Here is a tiny trained network, its code and every weight. The questions are about switching its units off for an input and a target symbol, where a switched-off unit gives its printed mean instead of its output.

import numpy as np


def w(rows, s, z=0):
    codes = np.array(rows[::2]) - 128.0
    scale = np.full(codes.shape[1], s)
    scale[-1] = z or s
    return codes * scale


def norm(h):
    return h / np.sqrt((h * h).mean(-1, keepdims=True) + 1e-5)


def f(y):
    return np.maximum(y, 0)


def softmax(a):
    e = np.exp(a - a.max(-1, keepdims=True))
    return e / e.sum(-1, keepdims=True)


def log_softmax(a):
    a = a - a.max(-1, keepdims=True)
    return a - np.log(np.exp(a).sum(-1, keepdims=True))


def net(x, mask):
    ids = ['αδεζηλμπστφψω'.index(c) for c in x.split()]
    T = len(ids)
    res = E[ids] + P[:T]
    r = norm(res)
    for j in range(3):
        rows = slice(3 * j, 3 * j + 3)
        q, k, v = (r @ M[0][rows].T for M in (Q, K, V))
        z = softmax(np.where(np.tri(T) > 0, q @ k.T / 3**0.5, -1e9)) @ v
        o = O[0][rows]
        res = res + np.where(mask[j], z, o[:, -1]) @ o[:, :-1]
    y = f(norm(res) @ A[0][:, :-1].T + A[0][:, -1])
    res = res + np.where(mask[3:7], y, B[0][:, -1]) @ B[0][:, :-1]
    return log_softmax(norm(res)[-1] @ U[:, :-1].T + U[:, -1])


Q, K, V, O, A, B = {}, {}, {}, {}, {}, {}
E = w([
[108,143,183,106],'α',
[176,119,115,134],'δ',
[171,82,165,151],'ε',
[89,238,100,148],'ζ',
[123,94,146,96],'η',
[92,145,197,227],'λ',
[193,79,121,156],'μ',
[190,99,131,143],'π',
[169,65,182,156],'σ',
[204,113,137,130],'τ',
[86,86,112,117],'φ',
[73,4,198,175],'ψ',
[191,71,171,152],'ω',
],0.026)
P = w([
[32,71,205,148],'0',
[147,95,219,138],'1',
[176,134,185,130],'2',
[183,175,139,134],'3',
[206,213,98,116],'4',
[226,244,87,91],'5',
[232,254,76,77],'6',
[225,124,178,70],'7',
],0.0055)
Q[0] = w([
[210,110,97,44],'H1',
[228,83,106,157],'H1',
[188,187,184,131],'H1',
[236,160,101,161],'H2',
[115,161,195,61],'H2',
[207,111,172,218],'H2',
[164,88,125,231],'H3',
[90,77,107,133],'H3',
[177,148,198,250],'H3',
],0.017)
K[0] = w([
[173,102,48,103],'H1',
[139,43,56,52],'H1',
[159,137,162,30],'H1',
[181,189,107,214],'H2',
[134,167,201,53],'H2',
[181,141,184,239],'H2',
[27,159,218,88],'H3',
[86,91,89,146],'H3',
[67,196,252,129],'H3',
],0.017)
V[0] = w([
[97,122,76,212],'H1',
[124,167,98,181],'H1',
[42,171,86,69],'H1',
[167,170,166,99],'H2',
[92,233,166,148],'H2',
[117,108,209,34],'H2',
[119,57,11,210],'H3',
[107,135,71,187],'H3',
[249,148,44,168],'H3',
],0.014)
O[0] = w([
[162,91,84,182,143],'H1',
[160,97,101,118,112],'H1',
[201,169,74,57,2],'H1',
[99,129,195,131,116],'H2',
[184,99,193,221,141],'H2',
[189,170,177,28,127],'H2',
[83,59,23,182,110],'H3',
[79,111,61,186,131],'H3',
[7,114,164,187,20],'H3',
],0.012,0.0088)
A[0] = w([
[74,191,22,110,202],'N1',
[20,225,87,44,254],'N2',
[104,252,122,177,102],'N3',
[74,101,144,146,90],'N4',
],0.019,0.0033)
B[0] = w([
[250,167,106,62,244],'N1',
[242,194,204,134,254],'N2',
[194,76,180,106,181],'N3',
[134,159,77,92,234],'N4',
],0.022,0.0047)
U = w([
[107,137,115,121,12],'α',
[95,192,103,117,162],'δ',
[87,119,152,85,93],'ε',
[120,153,116,123,37],'ζ',
[143,188,161,81,81],'η',
[139,103,150,221,165],'λ',
[64,126,64,112,255],'μ',
[30,180,135,124,148],'π',
[95,125,148,92,32],'σ',
[100,165,143,113,32],'τ',
[193,173,54,78,193],'φ',
[129,5,118,65,104],'ψ',
[71,113,160,89,71],'ω',
],0.013,0.0042)

Each question gives the input, a string of symbols that net reads in full, and the target symbol t.
The units are the heads (3 rows each of Q, K, V and O) and the neurons (one row each of A and B). Each row of codes is followed by its name. A weight is (code - 128) times the scale printed after its matrix; where a second scale follows, it is the last column's (O, A, B and U).
mask holds one flag per unit, heads first, then neurons. A switched-off unit (its flag False) gives its mean, the last column of its rows in O or B, instead of its output. The means were averaged over made-up inputs and are rounded, as every weight is.
A unit's drop is (log p(t) with every unit on - log p(t) with that unit switched off) / (log p(t) with every unit on - log p(t) with every unit switched off).
The circuit of an input: a set's keep is (log p(t) with only the set's units on - log p(t) with every unit switched off) / (log p(t) with every unit on - log p(t) with every unit switched off). Starting from all 7 units, units are removed one at a time, each time the one whose removal leaves the highest keep (on an exact tie, the one counted first), for as long as the keep stays at least 0.8.
units of the circuit, in order: the units of the circuit, biggest drop first
unit that matters most: the unit with the biggest drop
top k neurons: the k neurons with the biggest drops, biggest first
drop of u: that unit's drop, to one decimal
input λ ω ω τ π ψ, target ψ: units of the circuit, in order	[N2, H2]
input μ φ λ τ, target λ: units of the circuit, in order	[H2, N1]
input ε μ π ψ, target ψ: units of the circuit, in order	[H2, N2]
input σ π φ π η π μ, target η: unit that matters most	H1
input ε η λ λ ζ, target λ: units of the circuit, in order	[H2, N1]
input φ ψ δ, target ψ: units of the circuit, in order	[H1, N2, N1, H2]
input λ δ π, target λ: units of the circuit, in order	[H1, N1]
input ε σ μ, target μ: top 2 neurons	[N2, N4]
input ω ω μ, target μ: top 3 neurons	[N4, N2, N1]
input λ λ ω, target λ: units of the circuit, in order	[H2, H1]
input μ ω ψ τ ε, target ψ: drop of N1	0.3
input φ λ φ λ μ δ, target λ: drop of N1	0.3
input λ μ τ λ σ, target λ: drop of N3	0.0
input λ λ ζ, target λ: units of the circuit, in order	[H2]
